[ 0.122 -0.126  0.129 -0.186 -0.150  0.144 -0.084  0.130 -0.008 -0.105
 -0.089]
Give the entry just right of the centre entry.
-0.084
The entry just left of -0.126: 0.122
Give the entry just left of 0.144.
-0.150
Give the entry just left of -0.150.
-0.186
The entry just left of -0.084 is 0.144
The entry just left of -0.186 is 0.129
Give the entry just left of 0.129.
-0.126

Questions about the row below.
1) What is the entry just right of 15.73?
2) What is the entry just right of the largest entry?
3) What is the entry just right of -16.88?
4) What is the entry just left of -16.88?
[-19.74, 15.73, 5.20, 16.98, 5.23, 16.25, -16.88, -7.27, -12.77, -3.79]
1) 5.20
2) 5.23
3) -7.27
4) 16.25

M =
[[ 0.089  0.203  0.095  0.020  0.043  0.099]
 [ 0.080  0.096  0.147  0.081  0.164 -0.160]]
Rows and columns are numbered from 1.
Find the entry in row 2 and column 1.
Answer: 0.080
Find the bottom entry of the column that holds the largest entry.
Answer: 0.096
Find the top-left entry.
Answer: 0.089
Find the entry in the bottom-right corner.
Answer: -0.160
The entry directly above 0.164 is 0.043
Find the entry just right of 0.095.
Answer: 0.020
The entry just right of 0.203 is 0.095

Read these off the grid that follows.
1) Find the first entry in reading order.
2) Find the top-right entry.
3) Find the entry directly below the centre entry.
4) Find the centre entry.
5) Find the 3rd-last entry, reading row by row.
6) Find the last entry, reading row by row.
7) Find the second largest entry.
8) Find the bottom entry of the column that holds the largest entry.
array([[ -4,  13,   7,  20,  25,  10,   6,  -3,   7,   0,  -5],
       [ -4, -20,  -5,   3,   9,  19,  -9,  -5, -13,  19, -14],
       [ 20,  18,   8,  29,  16,  10,  34,  23,  26,  16,  11],
       [ 19,  45,  16,  35,  19,   4,  -8,  25,  41, -24,  13],
       [ -6,   5,   4,  19,   7,   5,   4,  29,   0,  15,  -6],
       [ 27,  22,   9,  24,  24,   4,  21,   9,  42,   6,  15],
       [  0, -36,   6, -26,  -7,  20,  14, -18, -30,  47,   9],
       [  1,  14,  13,  23,   9,  22,  14,  23,   4,   1,  11],
       [  7,  13,  12,  -1,   3,  12,  14,  10,  19,   0,  19],
       [  8,  30,  24,  36,  21,  10,  19,   8,  39, -14,  11],
       [  9,  36,  12,  25,  10,  18,   4,  18,  31, -27,  17],
       [ 11,  -1,   9,  -5,  -4,  23,  -8, -11, -10,   7,  15],
       [  7,  15,  11,   4,  -3,  25,  12,  19,   6,   1,   5]])
1) -4
2) -5
3) 22
4) 20
5) 6
6) 5
7) 45
8) 1

Questions about the table below.
1) Read off the third largest entry.
2) Read off the 3rd entry on the main diagonal.
3) Read off the 3rd smallest entry.
4) Read off the bottom entry of the column that holds the smallest entry.
5) Read off the entry directly above 4.94.
6) Read off the smallest entry in the first column.
7) Read off the last entry, reading row by row.
8) Read off the entry in the top-left corner.
[[-0.83  0.48  0.72  2.37 -1.52  0.93 -2.68 -1.09  2.65]
 [-3.83 -2.61 -0.40  2.54  4.43 -3.40 -3.30  0.21  3.86]
 [-0.99  1.02 -0.20  2.95  1.68 -2.19 -4.11  1.21  1.47]
 [ 1.08  1.88  0.73  2.68 -0.35 -1.58 -3.25  1.85 -0.38]
 [-2.78 -2.60 -4.46  3.38 -1.80  0.34 -0.95  1.83  1.29]
 [ 1.28  3.07  3.21  0.00 -4.75  4.66 -1.58 -2.00  1.22]
 [ 3.03  3.92  0.73  1.43 -2.75  0.06 -1.88  1.23 -2.24]
 [-4.22 -5.19 -5.86  1.44 -1.86  0.77  2.10  0.34  2.74]
 [-4.17 -2.89  2.12  1.05  4.94 -4.84 -2.45 -1.18  4.55]
 [-2.85 -1.82 -3.42  2.80 -1.28  0.57 -1.18 -0.33  3.51]
 [ 2.67  2.05 -0.35  3.04 -0.87 -2.86 -1.72  3.00 -2.87]
 [-0.89  0.42  2.29 -3.85 -0.97  2.68  4.45 -2.14 -1.94]
 [ 3.53  3.12 -1.64  2.37 -3.79 -1.18 -0.01  2.93 -3.00]
 [-0.26  3.21  4.14 -2.67 -1.93  4.63  1.06 -2.74 -1.10]
 [-2.55 -1.72 -2.37  2.77  1.22 -3.04 -2.04  2.12  1.20]]
1) 4.63
2) -0.20
3) -4.84
4) -2.37
5) -1.86
6) -4.22
7) 1.20
8) -0.83

array([[149, 153, 157, 154, 143, 150, 151, 142, 156, 147, 176, 142, 154,
        159],
       [156, 198, 111, 153,  78, 146, 186,  59, 104, 170,  61,  95, 179,
        169],
       [155, 149, 129, 145, 149, 149, 156, 155, 159, 144, 144, 169, 153,
        146],
       [143, 150, 164, 150, 142, 151, 162, 185, 158, 153,  83, 157, 154,
        143],
       [138, 165, 166, 145, 117, 157, 196,  98, 159, 139, 145, 168, 147,
        172],
       [148, 149, 161, 152, 159, 153, 142, 155, 152, 152, 155, 145, 150,
        144]])
The entry just right of the largest entry? 111
The entry just right of 95? 179
The 1st entry in reading order: 149
The second smallest entry is 61
The entry just left of 198? 156
The entry just right of the smallest entry? 104
The minimum -> 59
The entry just left of the smallest entry -> 186
The third smallest entry? 78
The maximum -> 198
